Below is a small trained network, with its code and all its weights. Each question gives an input and a class and asks what happens when units are switched off, that is, made to give their printed mean instead of their output.

import numpy as np


def w(rows, s, z=0):
    codes = np.array(rows[::2]) - 128.0
    scale = np.full(codes.shape[1], s)
    scale[-1] = z or s
    return codes * scale


def f(y):
    return y / 2 * (1 + np.tanh(0.7978845608 * (y + 0.044715 * y**3)))


def log_softmax(a):
    a = a - a.max(-1, keepdims=True)
    return a - np.log(np.exp(a).sum(-1, keepdims=True))


def net(x, mask):
    res = np.array(x, float).reshape(1, 7) / 4 @ E
    y = f(res @ A[0][:, :-1].T + A[0][:, -1])
    res = res + np.where(mask, y, B[0][:, -1]) @ B[0][:, :-1]
    return log_softmax(res[-1] @ U[:, :-1].T + U[:, -1])


A, B = {}, {}
E = w([
[112,151,113,154,131,176,132,141,164,139],'x0',
[81,84,96,27,94,253,84,72,87,134],'x1',
[13,171,209,159,204,74,98,125,54,188],'x2',
[131,162,142,160,70,128,48,89,102,81],'x3',
[126,117,139,125,137,124,121,136,126,110],'x4',
[118,114,134,145,139,128,122,110,150,107],'x5',
[118,145,121,105,137,92,140,123,114,94],'x6',
],0.011)
A[0] = w([
[131,102,77,64,130,153,132,151,134,125,77],'n1',
[140,103,99,51,129,164,134,130,134,103,110],'n2',
[126,216,186,182,123,128,90,126,93,128,61],'n3',
[1,99,149,125,158,112,149,125,109,179,2],'n4',
[137,112,87,61,109,148,77,120,192,132,101],'n5',
[192,144,128,137,29,130,89,120,138,67,83],'n6',
[121,188,135,176,133,90,28,145,110,123,55],'n7',
[97,161,194,70,148,166,110,109,99,155,81],'n8',
[86,134,100,72,93,191,37,76,78,117,31],'n9',
[181,111,111,112,170,41,166,159,165,213,153],'n10',
[147,99,128,86,101,180,144,109,122,105,62],'n11',
[121,168,171,186,171,76,69,157,116,141,41],'n12',
[202,145,103,105,54,109,90,144,192,91,52],'n13',
],0.0093,0.0051)
B[0] = w([
[144,106,38,109,127,177,98,40,136,97,196],'n1',
[100,20,96,111,69,177,221,82,101,179,220],'n2',
[96,112,77,105,32,33,85,58,71,200,200],'n3',
[209,139,161,100,189,145,141,227,172,83,233],'n4',
[68,108,132,99,81,182,160,74,81,102,216],'n5',
[160,154,233,219,254,117,122,228,119,80,240],'n6',
[113,81,37,116,59,133,134,108,24,202,195],'n7',
[209,211,161,142,241,173,172,121,113,99,197],'n8',
[218,235,191,169,235,50,160,233,227,99,255],'n9',
[124,145,144,184,238,199,149,170,156,82,250],'n10',
[64,109,40,87,136,142,168,61,70,199,202],'n11',
[91,144,88,174,72,149,115,91,18,143,224],'n12',
[141,245,162,120,163,83,81,201,168,138,244],'n13',
],0.0066,0.0091)
U = w([
[164,124,160,117,219,141,170,244,222,84,255],'0',
[70,220,215,191,207,77,93,245,147,136,148],'1',
[3,11,53,24,20,170,83,61,45,171,50],'2',
],0.0054,0.0036)

Each question gives the input, the list of numbers given to net, and the class t.
The units are the neurons (one row each of A and B). Each row of codes is followed by its name. A weight is (code - 128) times the scale printed after its matrix; where a second scale follows, it is the last column's (A, B and U).
mask holds one flag per neuron, in row order. A switched-off neuron (its flag False) gives its mean, the last column of its row in B, instead of its output. The means were averaged over made-up inputs and are rounded, as every weight is.
A unit's drop is (log p(t) with every unit on - log p(t) with that unit switched off) / (log p(t) with every unit on - log p(t) with every unit switched off).
The circuit of an input: a set's keep is (log p(t) with only the set's units on - log p(t) with every unit switched off) / (log p(t) with every unit on - log p(t) with every unit switched off). Starting from the 12 units with the biggest drops (on a tie, the unit counted first), units are removed one at a time, each time the one whose removal leaves the highest keep (on an exact tie, the one counted first), for as long as the keep stays at least 0.8.
circuit, biggest first: the units of the circuit, biggest drop first
k most important neurons: the k neurons with the biggest drops, biggest first
drop of u: that unit's drop, to one decimal
input [1,-7,-7,7,3,-5,2], class 1: 2 most important neurons	n13; n6
input [-5,1,8,-7,-1,8,2], class 0: circuit, biggest first	n4
input [-7,3,8,-3,0,-5,3], class 0: 4 most important neurons	n4; n13; n8; n6
input [-2,0,8,4,5,-2,-5], class 2: circuit, biggest first	n7; n3
input [-8,-6,-6,1,-5,8,-4], class 1: circuit, biggest first	n13; n6
input [7,-1,4,2,3,-6,6], class 2: 2 most important neurons	n9; n6
input [-7,4,-4,0,6,-8,-2], class 2: 2 most important neurons	n2; n11
input [-3,0,-7,6,3,2,-7], class 1: 3 most important neurons	n13; n6; n4
input [-1,-6,1,4,-4,4,-8], class 2: circuit, biggest first	n9; n7; n3
input [-5,2,8,-3,-1,-5,1], class 0: 2 most important neurons	n4; n13
input [-6,7,2,8,0,-4,-1], class 1: 2 most important neurons	n9; n4
input [5,6,8,0,1,6,3], class 0: drop of n2	-0.2
input [7,8,7,-5,-4,1,7], class 0: drop of n4	0.2
input [-8,-2,-8,3,2,-6,1], class 1: drop of n4	0.2
input [-6,4,-5,-2,-3,-2,2], class 2: drop of n6	0.0
